(in the rows, 128 means zero)
Each row is followed by its class.
109,169,133,109,82,167,144,88,41,110,147,88,131,90,110,119,172,90,150,166,157,123,102,146,181,144,108,122,72,125,105,150,133,126,95,41,146,90
Q318
148,122,111,165,163,150,99,92,128,109,74,122,148,98,162,104,153,143,116,101,150,145,161,116,145,137,136,165,111,122,92,122,143,127,133,144,97,123
Q318
138,166,99,118,156,151,150,91,77,156,83,129,144,157,110,82,131,83,135,122,148,150,82,129,227,190,84,102,147,104,114,136,124,115,138,141,106,157
Q617
111,140,102,115,98,223,100,98,105,134,135,138,125,133,120,83,167,150,164,146,174,123,132,120,153,152,121,138,74,103,103,163,133,113,132,109,189,93
Q921
125,123,116,171,149,151,114,149,126,142,114,121,140,103,150,131,161,138,118,117,126,158,139,120,143,168,115,147,149,122,113,130,137,134,132,174,133,140
Q908
132,123,102,196,149,168,120,138,138,123,92,113,143,117,145,100,137,149,121,116,162,146,134,112,136,162,109,161,139,114,96,119,123,154,137,153,129,100
Q262
160,140,132,138,70,165,94,112,36,145,120,165,137,129,151,121,136,110,149,94,121,107,169,130,152,121,125,125,126,118,130,113,118,89,144,107,83,87
Q918
169,147,123,129,68,169,94,115,62,128,135,163,152,131,159,110,129,103,125,76,144,110,166,120,163,93,96,92,111,117,114,120,98,114,120,106,92,89
Q617
135,124,106,166,162,156,117,153,114,117,95,116,133,118,170,110,151,152,145,111,151,157,112,119,157,153,111,161,114,119,104,120,133,133,126,136,125,142
Q609
150,120,125,147,139,177,140,154,150,163,80,88,158,131,138,60,182,156,161,117,165,123,144,96,142,210,124,133,151,85,171,76,146,173,125,105,167,105
Q262
161,121,124,133,102,174,100,124,39,114,125,139,157,139,161,111,166,123,148,103,132,93,166,135,163,123,116,112,109,103,132,110,117,139,155,110,136,91
Q876
117,119,114,155,152,168,125,131,148,118,114,124,139,97,136,98,148,148,126,119,170,155,144,114,136,150,136,160,107,130,109,119,131,142,154,126,160,126
Q817
150,127,126,140,81,160,108,124,55,142,141,149,145,129,139,138,145,116,134,113,118,119,149,109,161,136,109,106,141,106,144,116,116,127,138,149,136,84
Q908
155,120,114,138,93,165,96,111,55,145,155,152,157,104,157,108,162,120,145,92,121,142,165,124,166,115,117,121,129,113,120,149,119,110,136,146,102,110
Q908
152,107,143,62,80,162,168,117,120,142,90,142,143,138,97,127,154,112,183,150,122,82,124,130,132,161,141,103,141,129,147,111,143,126,95,91,144,95
Q754
152,135,141,110,104,129,105,93,166,130,84,122,158,117,102,122,149,121,135,141,136,69,113,139,110,136,145,124,125,106,82,149,111,117,136,117,112,95
Q754
161,96,139,113,67,150,132,14,101,109,109,90,147,137,119,98,126,133,138,138,142,81,167,129,133,133,145,140,162,97,127,127,145,90,113,136,146,76
Q754
145,137,117,143,131,186,88,117,176,155,49,145,90,87,120,107,95,131,148,116,131,48,150,124,94,167,149,124,152,102,99,153,133,146,141,98,78,101
Q262
154,125,107,132,86,169,106,119,64,114,148,143,138,116,150,107,84,117,144,73,128,110,182,119,182,116,121,83,120,115,133,120,128,138,129,104,92,95
Q617
122,128,100,179,169,147,115,146,140,129,121,118,120,108,153,135,124,159,120,116,137,164,132,107,153,160,94,143,152,120,102,126,137,134,104,176,133,120
Q908
134,123,111,171,145,152,114,133,102,111,99,132,141,127,166,102,163,127,130,117,148,157,108,120,148,146,122,169,111,128,96,107,127,123,135,139,108,122
Q609
148,179,139,124,103,161,94,108,119,159,104,75,148,109,126,122,161,154,114,84,146,130,178,127,164,124,92,97,119,101,131,123,120,96,119,70,150,119
Q883
125,111,100,186,148,157,97,147,135,117,120,128,137,126,156,84,152,143,123,109,146,161,128,105,132,129,139,152,103,124,99,119,128,130,139,135,115,125
Q921
137,144,145,104,113,139,108,38,141,158,72,144,117,184,121,93,191,126,102,131,151,94,110,66,96,118,89,202,143,62,130,128,109,76,112,122,172,101
Q308
171,131,154,119,96,102,109,48,148,121,110,137,107,148,129,131,102,133,59,74,117,79,135,86,94,69,178,115,114,105,137,104,130,90,138,99,114,103
Q918
148,129,88,145,181,168,123,52,128,152,112,124,116,111,134,71,123,157,116,93,178,130,110,63,134,128,95,136,158,96,130,148,108,146,126,100,129,92
Q262
147,128,115,175,159,163,105,140,126,104,71,130,137,99,166,94,157,139,136,109,145,140,116,117,152,153,116,169,121,106,91,119,134,132,120,152,114,128
Q50
133,130,118,158,182,158,109,118,143,125,79,135,142,102,144,100,163,122,132,115,133,144,140,120,138,157,121,167,146,129,111,115,125,130,139,150,106,126
Q308
170,149,135,139,70,167,96,119,30,137,132,163,152,148,163,115,151,119,145,93,126,100,168,137,171,117,112,117,106,99,123,120,111,108,134,122,100,84
Q918
166,149,116,138,80,164,94,100,18,130,140,141,157,150,164,94,182,99,120,85,140,141,174,126,189,91,114,114,86,109,105,114,112,112,133,98,88,103
Q318
145,128,120,135,91,154,91,99,78,125,119,147,149,137,145,89,156,118,125,105,131,110,149,132,153,119,124,118,111,100,111,124,105,111,163,109,114,88
Q876
120,184,164,79,143,111,118,71,103,146,79,154,127,153,75,141,226,113,160,147,126,103,117,140,172,157,77,146,107,99,122,160,140,84,114,147,184,145
Q908
158,144,117,136,104,142,106,100,46,120,122,151,151,142,160,106,150,106,138,114,137,122,154,119,184,125,101,121,99,97,118,120,113,127,120,128,91,84
Q318
168,148,130,141,92,116,103,108,97,126,87,132,98,174,142,92,141,142,118,88,150,119,138,119,141,53,103,153,150,81,99,119,116,67,87,97,130,138
Q50
120,118,103,179,145,164,97,129,129,122,102,119,133,112,162,89,156,146,114,110,146,158,138,133,139,144,125,153,119,119,92,121,125,119,158,126,120,127
Q876
146,149,122,142,106,139,112,138,80,129,137,163,147,110,145,112,116,118,141,96,118,121,164,146,163,143,132,117,129,117,127,117,119,121,145,126,87,79
Q918
133,120,98,175,146,160,112,123,92,111,100,131,137,120,160,94,154,118,124,121,150,161,135,117,168,150,132,152,94,119,94,111,134,141,135,133,93,117
Q318
143,113,121,153,86,148,97,104,83,106,141,149,159,113,144,84,137,115,136,102,131,127,175,118,146,118,139,122,113,123,131,114,118,114,136,128,106,64
Q921
134,110,120,99,119,156,150,55,94,123,56,121,149,180,101,100,173,166,179,147,168,118,56,81,169,140,94,171,94,77,135,119,143,97,126,92,209,98
Q876
121,156,140,99,74,162,129,127,139,134,108,98,126,142,61,62,173,142,189,150,153,112,131,145,156,154,160,136,117,111,98,124,139,121,118,64,173,101
Q262
121,125,131,109,96,134,132,140,158,138,119,151,105,171,127,125,127,116,126,183,133,106,26,83,111,147,128,127,81,76,130,140,109,127,119,135,159,126
Q50
163,140,128,128,92,159,91,102,28,120,144,140,170,137,142,103,177,108,141,106,132,131,160,122,172,101,121,130,93,102,119,123,99,115,157,120,118,97
Q883
139,103,115,139,81,152,97,118,72,111,160,146,162,126,132,81,135,105,142,120,129,120,158,106,152,133,150,105,102,111,137,125,108,133,150,130,117,69
Q921
125,156,114,169,153,164,123,131,123,106,99,108,148,97,136,117,169,145,143,124,154,170,114,142,176,163,104,148,127,133,86,105,128,131,148,147,142,108
Q754
149,97,160,90,49,142,130,123,118,128,83,154,120,185,102,71,171,117,181,155,136,105,133,112,133,107,167,145,94,120,103,110,124,91,93,85,128,136
Q817
149,128,105,161,149,184,92,117,82,104,98,119,129,101,152,113,152,133,127,108,156,146,152,99,146,129,117,171,121,121,88,116,116,121,131,124,124,109
Q883
144,124,113,151,81,171,99,123,65,128,150,154,164,134,156,75,156,105,144,113,126,128,142,122,164,132,132,112,94,104,120,130,111,127,145,129,99,83
Q921
140,128,106,137,113,146,89,131,102,147,125,183,138,154,133,89,138,111,135,103,125,124,146,109,139,120,130,114,123,113,124,123,106,115,152,127,93,94
Q921
124,131,105,159,167,156,104,154,81,101,101,109,140,139,143,96,176,138,143,121,148,138,140,126,177,166,98,160,121,109,85,115,124,145,133,131,148,118
Q876
135,90,102,170,118,146,77,156,168,93,163,59,140,54,142,70,83,155,101,91,151,128,236,115,133,151,174,76,138,121,115,144,116,162,113,122,128,99
Q921
142,127,119,168,163,140,112,127,138,102,74,142,131,103,160,88,134,148,135,84,141,142,178,124,165,136,117,165,116,114,88,122,137,126,128,154,102,140
Q817
149,119,115,144,121,150,98,92,55,125,115,120,167,124,145,84,159,124,123,86,131,110,189,139,176,145,113,118,141,90,134,128,118,130,171,122,128,100
Q876
136,138,118,171,152,163,130,135,143,92,90,95,140,82,163,115,156,168,150,114,150,159,137,130,161,160,103,168,133,120,91,109,144,134,117,159,146,115
Q754
134,133,105,159,169,175,122,134,121,126,91,132,133,96,164,85,144,150,143,104,159,151,147,111,163,164,112,176,128,104,106,125,136,140,153,151,136,143
Q817
148,143,103,187,147,178,112,135,107,104,102,116,147,115,175,110,134,139,109,77,166,175,148,127,184,131,93,131,114,134,88,104,132,127,125,152,117,140
Q617
135,114,92,152,152,185,101,137,98,115,118,120,127,115,144,115,137,151,144,124,159,149,140,109,128,123,133,183,119,121,84,133,126,126,137,123,138,125
Q883
146,136,112,158,93,168,105,94,58,131,128,155,163,149,145,84,153,106,133,111,142,134,131,120,168,127,111,116,114,112,124,111,109,108,142,127,105,67
Q921
152,125,116,151,95,172,103,113,101,121,131,160,152,105,168,103,113,118,134,85,140,121,145,113,159,120,114,100,94,113,132,118,117,135,138,114,88,92
Q617
159,97,150,114,67,140,111,27,91,99,82,139,91,124,147,71,137,120,136,95,121,92,184,87,123,106,139,175,144,90,148,109,159,61,79,110,119,96
Q50
123,135,105,167,154,157,107,149,166,117,96,134,132,119,150,120,129,143,106,100,162,150,116,99,131,139,109,162,111,121,87,116,128,136,134,137,132,132
Q617
165,131,132,141,96,159,89,97,43,115,117,146,149,142,173,100,174,112,133,103,126,87,154,136,151,102,104,131,106,95,101,132,106,117,134,110,99,93
Q876
133,121,129,183,127,150,110,119,131,111,88,123,133,110,160,83,150,154,111,91,150,152,167,100,150,129,119,173,115,104,104,110,127,123,139,139,134,131
Q817
159,145,130,137,67,173,111,112,49,139,138,147,154,126,148,116,136,130,147,98,132,121,155,145,170,116,130,107,113,119,125,121,117,103,139,104,106,82
Q918
138,125,108,175,163,164,100,163,115,114,86,110,139,115,158,100,165,145,126,111,152,137,137,134,144,147,118,144,130,123,86,108,119,142,142,113,127,127
Q876
153,157,152,114,112,169,83,36,101,161,92,104,134,157,110,59,212,130,132,110,135,106,140,108,159,108,126,130,137,96,118,128,105,95,124,71,124,122
Q308
130,127,109,173,153,173,112,139,147,117,89,133,125,94,163,86,135,154,131,102,163,159,148,101,159,159,117,153,105,111,107,109,127,138,143,140,133,124
Q817
140,137,106,161,166,159,113,152,120,94,111,113,132,84,159,113,150,149,154,103,146,143,152,128,167,152,105,144,125,119,92,117,132,151,125,144,125,116
Q754
141,150,138,127,79,177,115,80,102,130,78,142,89,106,113,185,136,123,101,116,151,115,88,62,137,109,79,100,108,130,119,122,109,89,94,95,172,80
Q908
137,113,86,187,160,175,89,142,125,117,76,154,116,112,163,87,134,123,123,86,146,145,151,102,132,139,131,159,123,130,85,112,138,117,130,133,78,119
Q921
137,97,109,176,134,164,124,114,135,114,72,134,138,92,165,80,127,148,129,90,154,150,172,111,147,145,128,180,125,109,101,125,143,119,139,148,115,134
Q817
146,156,140,142,97,139,100,110,59,131,119,151,138,118,138,132,134,113,146,98,116,111,162,146,163,127,120,119,116,125,128,120,125,94,141,111,85,98
Q918
122,120,97,172,146,185,100,141,117,146,115,135,138,96,160,128,163,128,117,119,145,157,129,110,132,174,112,166,135,120,94,137,135,124,143,174,129,126
Q908
149,147,156,132,93,145,157,155,88,125,89,100,126,112,147,148,154,111,128,126,97,109,125,99,173,194,89,120,157,96,142,103,147,139,69,155,152,114
Q908
134,134,107,164,157,154,103,125,96,94,91,112,119,90,143,107,137,146,139,99,143,167,160,100,165,136,113,181,131,115,100,112,131,114,130,133,129,122
Q883
145,132,100,172,168,174,114,102,118,128,64,124,133,110,173,103,163,148,115,108,171,157,125,100,150,143,102,168,112,111,96,118,136,129,117,125,116,123
Q318
149,131,122,139,72,150,121,140,43,107,175,125,152,125,152,118,149,110,133,113,129,123,160,131,162,112,103,118,133,107,112,122,99,141,127,127,126,79
Q754
134,143,104,174,140,180,105,154,139,106,99,107,129,74,152,124,138,157,140,98,158,153,153,132,156,146,109,134,130,136,85,102,131,132,129,121,126,98
Q754
160,135,126,128,79,167,100,108,19,109,139,135,162,143,139,116,154,116,161,124,134,117,153,123,176,110,118,141,96,92,119,126,109,116,150,128,136,88
Q883
143,146,105,186,172,162,117,104,103,117,65,116,154,112,162,95,172,146,123,115,163,178,128,130,183,157,110,169,124,115,92,109,138,129,145,156,119,129
Q318
163,124,127,114,81,168,98,107,58,122,129,142,160,108,123,106,154,114,146,110,141,117,171,114,146,111,139,124,120,111,131,121,97,118,154,101,136,79
Q883
151,132,120,133,102,160,88,98,71,126,135,150,144,122,142,94,148,100,134,92,126,110,190,132,151,100,122,126,130,113,123,127,106,108,135,112,89,91
Q308
123,139,135,74,161,106,124,79,129,142,106,131,125,170,66,129,139,140,149,144,121,116,129,89,141,153,131,143,144,101,166,114,131,115,151,125,179,116
Q883
